Below are the code and all the weights of a small trained network. Each question names an input and a target symbol and asks about switching units off, where a switched-off unit gives its printed mean instead of its output.

import numpy as np


def w(rows, s, z=0):
    codes = np.array(rows[::2]) - 128.0
    scale = np.full(codes.shape[1], s)
    scale[-1] = z or s
    return codes * scale


def norm(h):
    return h / np.sqrt((h * h).mean(-1, keepdims=True) + 1e-5)


def f(y):
    return y / 2 * (1 + np.tanh(0.7978845608 * (y + 0.044715 * y**3)))


def softmax(a):
    e = np.exp(a - a.max(-1, keepdims=True))
    return e / e.sum(-1, keepdims=True)


def log_softmax(a):
    a = a - a.max(-1, keepdims=True)
    return a - np.log(np.exp(a).sum(-1, keepdims=True))


def net(x, mask):
    ids = ['αβγδεζηθλμξπτφψω'.index(c) for c in x.split()]
    T = len(ids)
    res = E[ids] + P[:T]
    u = 0
    for l in range(2):
        q, k, v = (norm(res) @ M[l].T for M in (Q, K, V))
        z = softmax(np.where(np.tri(T) > 0, q @ k.T / 4**0.5, -1e9)) @ v
        res = res + np.where(mask[u], z, O[l][:, -1]) @ O[l][:, :-1]
        u += 1
        y = f(norm(res) @ A[l][:, :-1].T + A[l][:, -1])
        res = res + np.where(mask[u : u + 16], y, B[l][:, -1]) @ B[l][:, :-1]
        u += 16
    return log_softmax(norm(res)[-1] @ U[:, :-1].T + U[:, -1])


Q, K, V, O, A, B = {}, {}, {}, {}, {}, {}
E = w([
[137,97,147,203],'α',
[194,177,128,69],'β',
[152,172,113,98],'γ',
[163,117,138,120],'δ',
[134,151,100,1],'ε',
[144,145,181,13],'ζ',
[74,114,157,141],'η',
[123,170,101,110],'θ',
[178,125,112,198],'λ',
[94,128,106,162],'μ',
[149,92,170,199],'ξ',
[215,95,129,139],'π',
[139,166,77,169],'τ',
[97,99,185,121],'φ',
[121,180,140,155],'ψ',
[84,114,204,102],'ω',
],0.0046)
P = w([
[107,63,130,116],'0',
[209,204,253,135],'1',
[131,138,108,92],'2',
[107,113,137,150],'3',
[205,201,252,130],'4',
[131,140,108,93],'5',
[106,115,137,150],'6',
[207,202,250,134],'7',
[131,139,107,96],'8',
],0.0053)
Q[0] = w([
[203,78,79,63],'0.h0',
[135,147,144,152],'0.h0',
[32,51,255,171],'0.h0',
[67,117,175,161],'0.h0',
],0.0042)
K[0] = w([
[1,143,150,176],'0.h0',
[179,100,143,99],'0.h0',
[182,224,144,178],'0.h0',
[167,143,120,125],'0.h0',
],0.004)
V[0] = w([
[173,138,211,143],'0.h0',
[86,190,19,249],'0.h0',
[97,96,112,8],'0.h0',
[57,123,192,54],'0.h0',
],0.00016)
O[0] = w([
[38,42,205,139,190],'0.h0',
[254,26,187,37,11],'0.h0',
[254,227,214,238,140],'0.h0',
[208,222,123,101,170],'0.h0',
],0.00014,0.00013)
A[0] = w([
[159,110,137,147,95],'0.n0',
[162,125,102,108,102],'0.n1',
[109,151,149,119,126],'0.n2',
[160,148,94,101,117],'0.n3',
[152,80,99,105,133],'0.n4',
[62,117,108,84,130],'0.n5',
[132,84,80,193,117],'0.n6',
[71,163,89,118,135],'0.n7',
[66,120,111,172,135],'0.n8',
[75,71,35,111,93],'0.n9',
[109,176,25,134,131],'0.n10',
[48,153,2,84,1],'0.n11',
[74,145,75,157,123],'0.n12',
[119,98,140,111,128],'0.n13',
[155,105,144,107,120],'0.n14',
[155,135,9,149,121],'0.n15',
],0.011,0.0044)
B[0] = w([
[110,152,131,119,143],'0.n0',
[117,126,147,159,143],'0.n1',
[144,115,116,140,199],'0.n2',
[118,108,145,166,200],'0.n3',
[142,118,123,167,164],'0.n4',
[139,105,92,83,238],'0.n5',
[125,158,101,176,180],'0.n6',
[99,131,115,79,192],'0.n7',
[72,130,156,134,182],'0.n8',
[102,116,68,116,187],'0.n9',
[106,168,79,152,248],'0.n10',
[103,94,251,168,253],'0.n11',
[84,167,109,116,156],'0.n12',
[136,117,107,138,163],'0.n13',
[118,140,111,152,199],'0.n14',
[192,142,111,158,232],'0.n15',
],0.024,0.0017)
Q[1] = w([
[77,110,250,132],'1.h0',
[103,55,81,232],'1.h0',
[219,250,204,142],'1.h0',
[196,50,220,102],'1.h0',
],0.018)
K[1] = w([
[38,56,152,156],'1.h0',
[180,154,250,161],'1.h0',
[106,111,10,230],'1.h0',
[143,6,116,125],'1.h0',
],0.02)
V[1] = w([
[247,111,189,90],'1.h0',
[86,167,142,51],'1.h0',
[138,254,148,116],'1.h0',
[90,101,104,140],'1.h0',
],0.0086)
O[1] = w([
[149,1,159,75,10],'1.h0',
[186,145,72,59,19],'1.h0',
[134,82,24,181,5],'1.h0',
[123,174,142,129,192],'1.h0',
],0.0085,0.0031)
A[1] = w([
[110,108,109,140,104],'1.n0',
[74,39,124,137,6],'1.n1',
[49,106,131,206,85],'1.n2',
[192,161,99,173,113],'1.n3',
[184,170,165,153,114],'1.n4',
[155,152,9,139,133],'1.n5',
[76,211,132,76,64],'1.n6',
[75,61,89,154,79],'1.n7',
[126,129,124,123,179],'1.n8',
[126,123,130,130,59],'1.n9',
[132,205,63,149,114],'1.n10',
[59,149,135,101,182],'1.n11',
[166,194,32,80,36],'1.n12',
[245,79,42,151,24],'1.n13',
[174,51,155,154,78],'1.n14',
[251,131,111,172,179],'1.n15',
],0.011,0.0026)
B[1] = w([
[130,155,126,89,117],'1.n0',
[201,192,160,174,143],'1.n1',
[205,127,102,65,255],'1.n2',
[83,80,154,128,194],'1.n3',
[151,100,35,98,249],'1.n4',
[245,118,49,97,180],'1.n5',
[115,87,35,173,235],'1.n6',
[107,212,138,49,145],'1.n7',
[136,122,128,135,144],'1.n8',
[116,143,128,122,106],'1.n9',
[102,106,238,96,234],'1.n10',
[110,105,171,190,214],'1.n11',
[134,170,255,88,146],'1.n12',
[23,247,173,176,152],'1.n13',
[67,101,80,171,166],'1.n14',
[49,118,85,57,204],'1.n15',
],0.016,0.0035)
U = w([
[30,159,141,184,105],'α',
[107,84,244,162,194],'β',
[159,172,200,202,229],'γ',
[147,173,124,233,177],'δ',
[211,192,184,93,251],'ε',
[144,13,174,83,165],'ζ',
[82,189,54,65,146],'η',
[126,234,77,168,61],'θ',
[131,39,16,93,45],'λ',
[58,224,215,120,34],'μ',
[71,51,77,225,119],'ξ',
[215,37,116,194,175],'π',
[27,59,157,96,90],'τ',
[225,177,26,128,65],'φ',
[107,149,177,9,146],'ψ',
[218,83,88,33,82],'ω',
],0.012,0.0018)

Each question gives the input, a string of symbols that net reads in full, and the target symbol t.
The units are the heads (4 rows each of Q, K, V and O) and the neurons (one row each of A and B). Each row of codes is followed by its name. A weight is (code - 128) times the scale printed after its matrix; where a second scale follows, it is the last column's (O, A, B and U).
mask holds one flag per unit, layer by layer, with each layer's heads first. A switched-off unit (its flag False) gives its mean, the last column of its rows in O or B, instead of its output. The means were averaged over made-up inputs and are rounded, as every weight is.
A unit's drop is (log p(t) with every unit on - log p(t) with that unit switched off) / (log p(t) with every unit on - log p(t) with every unit switched off).
The circuit of an input: a set's keep is (log p(t) with only the set's units on - log p(t) with every unit switched off) / (log p(t) with every unit on - log p(t) with every unit switched off). Starting from the 12 units with the biggest drops (on a tie, the unit counted first), units are removed one at a time, each time the one whose removal leaves the highest keep (on an exact tie, the one counted first), for as long as the keep stays at least 0.8.
units of the circuit, in order: the units of the circuit, biggest drop first
top k neurons: the k neurons with the biggest drops, biggest first
k most important neurons of layer l: the k neurons of layer l with the biggest drops, biggest first
input δ μ ω τ π ε, target β: units of the circuit, in order : (0.n11)
input ζ φ τ ξ β η ω, target ζ: units of the circuit, in order : (1.h0; 0.n12)
input η θ τ, target δ: top 2 neurons : (0.n11; 0.n10)
input ω ε δ, target α: 2 most important neurons of layer 0 : (0.n11; 0.n3)
input ξ β τ, target δ: top 2 neurons : (0.n11; 0.n15)
input ζ φ π μ ζ π π, target λ: units of the circuit, in order : (1.n15; 1.h0)
input γ π β τ, target θ: units of the circuit, in order : (0.n12; 0.n15)
input ε ξ β, target λ: units of the circuit, in order : (0.n3; 0.n11; 1.n11; 1.h0)
input η ε ω, target ψ: 4 most important neurons of layer 0 : (0.n10; 0.n11; 0.n3; 0.n9)
input μ γ ψ δ δ, target μ: 2 most important neurons of layer 1 : (1.n10; 1.n2)
input φ γ η φ θ π, target ξ: 4 most important neurons of layer 0 : (0.n9; 0.n10; 0.n3; 0.n1)
input π δ δ ω λ φ ζ α θ, target γ: units of the circuit, in order : (0.n11; 0.n15)
input π θ ζ, target ζ: top 3 neurons : (0.n10; 0.n9; 0.n15)
input τ ε ξ γ ξ μ η ω, target τ: top 3 neurons : (1.n10; 0.n12; 0.n8)
input τ μ η β, target π: top neuron : (0.n3)
input γ ψ π φ δ φ η β μ, target μ: top 2 neurons : (0.n11; 1.n7)
input ω ζ π ζ β θ τ ε, target ω: top 2 neurons : (0.n11; 0.n10)
input π ξ π γ π, target π: top 4 neurons : (0.n15; 1.n10; 1.n4; 0.n11)
input π φ γ, target π: top 3 neurons : (0.n11; 1.n2; 0.n15)
input φ γ η φ ζ β β, target π: top neuron : (0.n9)
input ζ λ γ γ, target ε: top 2 neurons : (0.n10; 1.n12)
input α ε θ ξ, target γ: 4 most important neurons of layer 1 : (1.n10; 1.n15; 1.n2; 1.n14)
